Below are the code and all the weights of a small trained network. Each question names an input and a class and asks about switching units off, where a switched-off unit gives its printed mean instead of its output.

import numpy as np


def w(rows, s, z=0):
    codes = np.array(rows[::2]) - 128.0
    scale = np.full(codes.shape[1], s)
    scale[-1] = z or s
    return codes * scale


def norm(h):
    return h / np.sqrt((h * h).mean(-1, keepdims=True) + 1e-5)


def f(y):
    return y / 2 * (1 + np.tanh(0.7978845608 * (y + 0.044715 * y**3)))


def log_softmax(a):
    a = a - a.max(-1, keepdims=True)
    return a - np.log(np.exp(a).sum(-1, keepdims=True))


def net(x, mask):
    res = np.array(x, float).reshape(1, 7) / 4 @ E
    u = 0
    for l in range(4):
        y = f(norm(res) @ A[l][:, :-1].T + A[l][:, -1])
        res = res + np.where(mask[u : u + 5], y, B[l][:, -1]) @ B[l][:, :-1]
        u += 5
    return log_softmax(norm(res)[-1] @ U[:, :-1].T + U[:, -1])


A, B = {}, {}
E = w([
[135,140,105,123,138,158],'x0',
[217,241,71,124,61,78],'x1',
[150,107,110,126,121,123],'x2',
[151,118,92,24,241,15],'x3',
[129,126,125,128,129,127],'x4',
[100,174,135,128,147,159],'x5',
[235,207,147,254,248,104],'x6',
],0.005)
A[0] = w([
[89,158,117,77,94,99,135],'0.n1',
[11,107,97,64,130,138,248],'0.n2',
[97,134,166,125,98,116,67],'0.n3',
[94,103,134,122,49,170,137],'0.n4',
[161,136,148,102,177,109,99],'0.n5',
],0.011,0.0013)
B[0] = w([
[175,178,124,77,64,150,181],'0.n1',
[107,71,176,119,172,45,254],'0.n2',
[114,131,53,119,144,237,141],'0.n3',
[86,147,58,205,214,137,220],'0.n4',
[50,95,68,118,254,192,165],'0.n5',
],0.0072,0.0066)
A[1] = w([
[155,109,186,196,98,120,2],'1.n1',
[128,159,171,97,179,171,140],'1.n2',
[60,113,85,141,3,168,184],'1.n3',
[126,75,201,172,129,152,64],'1.n4',
[118,204,90,203,58,113,20],'1.n5',
],0.0069,0.0009)
B[1] = w([
[189,185,139,86,125,192,144],'1.n1',
[53,67,206,107,130,98,157],'1.n2',
[6,254,76,124,185,51,224],'1.n3',
[135,101,48,221,121,220,165],'1.n4',
[153,71,243,177,188,44,254],'1.n5',
],0.0073,0.0027)
A[2] = w([
[130,154,116,165,142,60,109],'2.n1',
[147,52,187,171,105,199,13],'2.n2',
[202,254,177,148,107,164,193],'2.n3',
[48,120,49,107,86,164,254],'2.n4',
[127,210,85,83,113,41,90],'2.n5',
],0.0089,0.00098)
B[2] = w([
[107,241,68,227,143,159,217],'2.n1',
[128,194,114,80,119,155,166],'2.n2',
[122,76,152,137,105,53,246],'2.n3',
[215,122,112,104,254,166,193],'2.n4',
[133,127,90,58,113,231,253],'2.n5',
],0.0085,0.0042)
A[3] = w([
[119,159,150,72,167,147,174],'3.n1',
[133,99,148,235,180,188,158],'3.n2',
[171,245,109,136,191,177,72],'3.n3',
[134,134,180,196,105,184,58],'3.n4',
[119,149,65,149,177,113,251],'3.n5',
],0.011,0.002)
B[3] = w([
[199,146,6,213,95,101,174],'3.n1',
[205,105,79,71,186,158,253],'3.n2',
[79,104,170,49,47,100,250],'3.n3',
[183,153,78,70,72,88,160],'3.n4',
[74,146,223,206,56,189,247],'3.n5',
],0.011,0.0075)
U = w([
[113,96,181,159,225,204,131],'0',
[213,168,87,32,113,147,225],'1',
[65,219,205,136,21,125,192],'2',
[234,187,230,199,111,52,3],'3',
[72,69,180,92,164,7,51],'4',
],0.014,0.0029)

Each question gives the input, the list of numbers given to net, and the class t.
The units are the neurons (one row each of A and B). Each row of codes is followed by its name. A weight is (code - 128) times the scale printed after its matrix; where a second scale follows, it is the last column's (A, B and U).
mask holds one flag per neuron, layer by layer. A switched-off neuron (its flag False) gives its mean, the last column of its row in B, instead of its output. The means were averaged over made-up inputs and are rounded, as every weight is.
A unit's drop is (log p(t) with every unit on - log p(t) with that unit switched off) / (log p(t) with every unit on - log p(t) with every unit switched off).
The circuit of an input: a set's keep is (log p(t) with only the set's units on - log p(t) with every unit switched off) / (log p(t) with every unit on - log p(t) with every unit switched off). Starting from the 12 units with the biggest drops (on a tie, the unit counted first), units are removed one at a time, each time the one whose removal leaves the highest keep (on an exact tie, the one counted first), for as long as the keep stays at least 0.8.
circuit, biggest first: the units of the circuit, biggest drop first
k most important neurons: the k neurons with the biggest drops, biggest first
k most important neurons of layer l: the k neurons of layer l with the biggest drops, biggest first
input [-5,-2,-3,-6,8,3,1], class 1: circuit, biggest first -> 3.n2
input [-7,-1,2,8,4,-4,4], class 0: circuit, biggest first -> 0.n5, 3.n5
input [0,0,-8,7,-6,-7,1], class 0: circuit, biggest first -> 0.n5, 3.n5
input [-6,-3,-4,0,7,5,-6], class 0: 2 most important neurons -> 0.n4, 3.n3
input [6,3,0,5,5,-4,8], class 2: 2 most important neurons -> 3.n5, 3.n3
input [7,2,-4,-8,-6,8,4], class 3: 3 most important neurons -> 2.n3, 2.n5, 0.n5
input [8,-4,-8,-7,2,6,1], class 1: circuit, biggest first -> 3.n2, 3.n4
input [-7,6,-4,-3,-8,3,2], class 3: 3 most important neurons -> 2.n3, 1.n5, 3.n3
input [-4,6,-6,-1,-3,4,2], class 3: 3 most important neurons -> 2.n3, 1.n3, 3.n3
input [-2,0,-4,-5,-4,-5,-7], class 0: 3 most important neurons -> 0.n4, 0.n2, 2.n4
input [-1,0,4,-7,2,2,-2], class 0: 2 most important neurons -> 0.n4, 3.n2
input [-5,-2,0,-4,2,7,-7], class 0: 2 most important neurons -> 0.n2, 2.n4
input [8,0,2,5,5,7,-5], class 4: 2 most important neurons of layer 0 -> 0.n2, 0.n3
input [-3,-5,-7,-1,-7,6,-6], class 0: circuit, biggest first -> 3.n3
input [6,8,-1,0,4,-4,3], class 3: 3 most important neurons -> 1.n3, 2.n3, 0.n2
input [1,8,5,-4,-7,4,1], class 3: 2 most important neurons -> 2.n3, 1.n5
input [-8,0,-5,-7,1,4,-7], class 0: 2 most important neurons of layer 2 -> 2.n4, 2.n2
input [2,3,4,1,5,5,5], class 2: 2 most important neurons -> 3.n3, 3.n5
input [-1,-3,-5,-8,-4,3,-1], class 0: 2 most important neurons of layer 3 -> 3.n2, 3.n5
input [-7,8,-8,-8,6,1,2], class 3: circuit, biggest first -> 1.n5
input [1,1,-1,3,-2,8,8], class 2: 2 most important neurons of layer 1 -> 1.n5, 1.n4
